Here is a tiny trained network, its code and every weight. The questions are about switching its units off for an input and a target symbol, where a switched-off unit gives its printed mean instead of its output.

import numpy as np


def w(rows, s, z=0):
    codes = np.array(rows[::2]) - 128.0
    scale = np.full(codes.shape[1], s)
    scale[-1] = z or s
    return codes * scale


def norm(h):
    return h / np.sqrt((h * h).mean(-1, keepdims=True) + 1e-5)


def f(y):
    return np.maximum(y, 0)


def softmax(a):
    e = np.exp(a - a.max(-1, keepdims=True))
    return e / e.sum(-1, keepdims=True)


def log_softmax(a):
    a = a - a.max(-1, keepdims=True)
    return a - np.log(np.exp(a).sum(-1, keepdims=True))


def net(x, mask):
    ids = ['βγζησω'.index(c) for c in x.split()]
    T = len(ids)
    res = E[ids] + P[:T]
    u = 0
    for l in range(2):
        q, k, v = (norm(res) @ M[l].T for M in (Q, K, V))
        z = softmax(np.where(np.tri(T) > 0, q @ k.T / 2**0.5, -1e9)) @ v
        res = res + np.where(mask[u], z, O[l][:, -1]) @ O[l][:, :-1]
        u += 1
        y = f(norm(res) @ A[l][:, :-1].T + A[l][:, -1])
        res = res + np.where(mask[u : u + 4], y, B[l][:, -1]) @ B[l][:, :-1]
        u += 4
    return log_softmax(norm(res)[-1] @ U[:, :-1].T + U[:, -1])


Q, K, V, O, A, B = {}, {}, {}, {}, {}, {}
E = w([
[187,102,176,132,155,3,139,144,102,134,144,139],'β',
[99,94,146,82,168,87,146,107,143,161,196,88],'γ',
[135,120,52,159,134,75,176,37,169,148,122,105],'ζ',
[122,55,151,79,121,90,122,107,111,109,144,69],'η',
[128,131,194,168,86,148,133,99,203,63,121,77],'σ',
[157,99,84,114,82,76,72,107,133,149,99,170],'ω',
],0.014)
P = w([
[207,144,53,180,173,188,47,177,129,34,155,138],'0',
[109,45,152,97,108,99,113,137,179,98,254,73],'1',
[174,151,57,134,169,160,159,163,161,111,53,168],'2',
[82,94,159,95,94,62,115,38,167,109,194,48],'3',
[140,222,56,125,112,157,182,209,126,143,20,116],'4',
[63,152,185,82,39,93,121,61,89,154,204,69],'5',
[163,253,192,85,102,131,143,215,144,219,48,100],'6',
[25,173,215,72,4,107,113,40,67,210,166,96],'7',
],0.0091)
Q[0] = w([
[244,183,131,85,143,167,149,167,187,159,43,135],'0.h1',
[156,118,72,253,177,146,114,185,126,107,122,217],'0.h1',
],0.0076)
K[0] = w([
[179,191,44,81,201,121,180,214,128,149,34,119],'0.h1',
[209,3,17,84,235,178,117,141,142,44,247,71],'0.h1',
],0.0051)
V[0] = w([
[136,212,30,179,3,199,27,141,238,99,110,252],'0.h1',
[106,115,39,20,90,223,131,55,159,224,199,55],'0.h1',
],0.0027)
O[0] = w([
[72,178,138,172,160,3,175,187,55,64,135,135,244],'0.h1',
[244,172,190,39,114,129,179,124,97,33,137,121,140],'0.h1',
],0.0076,0.0011)
A[0] = w([
[3,97,142,173,199,80,179,91,27,118,242,118,2],'0.n1',
[68,81,195,74,151,140,189,100,139,137,176,41,171],'0.n2',
[123,134,127,144,92,96,144,42,109,94,204,64,101],'0.n3',
[110,36,48,16,114,93,114,38,42,116,124,49,126],'0.n4',
],0.005,0.0022)
B[0] = w([
[158,49,227,196,47,143,104,96,111,63,71,2,146],'0.n1',
[138,131,15,160,160,15,172,120,66,132,113,142,254],'0.n2',
[143,87,104,113,76,175,151,111,119,186,250,110,243],'0.n3',
[100,151,182,151,126,132,118,180,163,99,95,199,227],'0.n4',
],0.0084,0.0061)
Q[1] = w([
[114,133,158,88,1,40,136,121,140,186,178,48],'1.h1',
[174,173,58,97,147,139,139,220,173,150,57,117],'1.h1',
],0.0095)
K[1] = w([
[66,254,135,82,31,134,163,136,90,224,54,145],'1.h1',
[145,92,78,168,223,169,178,185,167,77,48,111],'1.h1',
],0.006)
V[1] = w([
[169,77,17,87,200,91,139,58,42,212,187,106],'1.h1',
[141,152,167,217,155,181,208,64,128,144,136,2],'1.h1',
],0.0052)
O[1] = w([
[61,172,205,81,129,153,108,175,113,68,45,74,124],'1.h1',
[173,48,233,183,218,96,64,183,2,154,62,211,10],'1.h1',
],0.0092,0.0014)
A[1] = w([
[63,109,147,49,106,115,183,109,142,110,134,108,2],'1.n1',
[2,96,94,154,143,202,36,112,185,223,78,90,48],'1.n2',
[163,150,188,69,101,200,41,103,171,117,86,88,48],'1.n3',
[157,209,139,94,169,182,84,206,93,99,69,137,216],'1.n4',
],0.0082,0.0026)
B[1] = w([
[170,136,100,146,182,145,100,137,116,164,93,170,254],'1.n1',
[30,72,111,196,138,202,90,126,120,187,134,88,163],'1.n2',
[214,194,114,135,192,182,95,128,152,126,10,136,161],'1.n3',
[101,61,159,139,53,133,124,94,90,133,192,145,188],'1.n4',
],0.011,0.0045)
U = w([
[58,122,111,162,139,152,133,154,154,172,102,98,43],'β',
[188,138,131,109,116,155,127,112,145,103,46,108,116],'γ',
[108,87,184,118,80,87,163,150,112,99,97,109,230],'ζ',
[157,92,125,97,93,144,189,63,205,159,154,111,28],'η',
[164,157,105,175,198,101,123,132,120,156,137,193,161],'σ',
[81,255,120,151,159,70,150,200,141,78,86,108,254],'ω',
],0.0068,0.001)

Each question gives the input, a string of symbols that net reads in full, and the target symbol t.
The units are the heads (2 rows each of Q, K, V and O) and the neurons (one row each of A and B). Each row of codes is followed by its name. A weight is (code - 128) times the scale printed after its matrix; where a second scale follows, it is the last column's (O, A, B and U).
mask holds one flag per unit, layer by layer, with each layer's heads first. A switched-off unit (its flag False) gives its mean, the last column of its rows in O or B, instead of its output. The means were averaged over made-up inputs and are rounded, as every weight is.
A unit's drop is (log p(t) with every unit on - log p(t) with that unit switched off) / (log p(t) with every unit on - log p(t) with every unit switched off).
The circuit of an input: a set's keep is (log p(t) with only the set's units on - log p(t) with every unit switched off) / (log p(t) with every unit on - log p(t) with every unit switched off). Starting from all 10 units, units are removed one at a time, each time the one whose removal leaves the highest keep (on an exact tie, the one counted first), for as long as the keep stays at least 0.8.
units of the circuit, in order: the units of the circuit, biggest drop first
most important unit: the unit with the biggest drop
top k neurons: the k neurons with the biggest drops, biggest first
top k neurons in layer l: the k neurons of layer l with the biggest drops, biggest first
input γ ω η σ γ, target η: units of the circuit, in order -> (0.h1)
input σ σ β σ ω, target β: units of the circuit, in order -> (0.h1; 1.n2)
input ω β ζ σ β ω β, target β: units of the circuit, in order -> (0.h1; 1.n2; 0.n2)
input γ ω ζ ω ω, target ζ: top 2 neurons -> (1.n4; 0.n3)
input ω γ γ η, target γ: units of the circuit, in order -> (0.h1; 1.h1; 1.n3)
input β ζ σ σ ζ β β, target ζ: top 3 neurons -> (1.n4; 0.n4; 1.n1)
input σ ω γ σ ω γ η η, target γ: units of the circuit, in order -> (0.h1; 1.n3)
input ω ζ σ ω γ, target σ: units of the circuit, in order -> (1.h1; 0.n3)
input σ ζ σ ζ σ γ, target ζ: units of the circuit, in order -> (0.n1; 1.h1)
input γ η γ η η β, target γ: units of the circuit, in order -> (1.h1; 0.h1; 1.n3)
input ω σ σ β γ ζ, target σ: top 2 neurons in layer 1 -> (1.n1; 1.n4)
input σ σ σ σ ζ, target σ: top 3 neurons -> (0.n2; 0.n3; 0.n4)
input γ η β, target γ: top 3 neurons -> (1.n3; 0.n2; 1.n4)
input γ γ γ, target γ: units of the circuit, in order -> (0.h1; 1.h1)
input β η γ, target β: units of the circuit, in order -> (0.h1; 1.n2; 1.h1)
input β σ η η ω, target η: units of the circuit, in order -> (0.n4; 1.h1)
input β ω η, target β: top 2 neurons -> (1.n2; 0.n4)
input ω γ ω β ζ, target ω: most important unit -> 0.n3
input ζ ω η, target ζ: top 2 neurons -> (1.n4; 0.n4)
input σ η σ ω η ω ω, target η: top 2 neurons -> (0.n4; 0.n2)
input σ ω σ ω σ ζ η, target σ: top 2 neurons in layer 0 -> (0.n2; 0.n3)
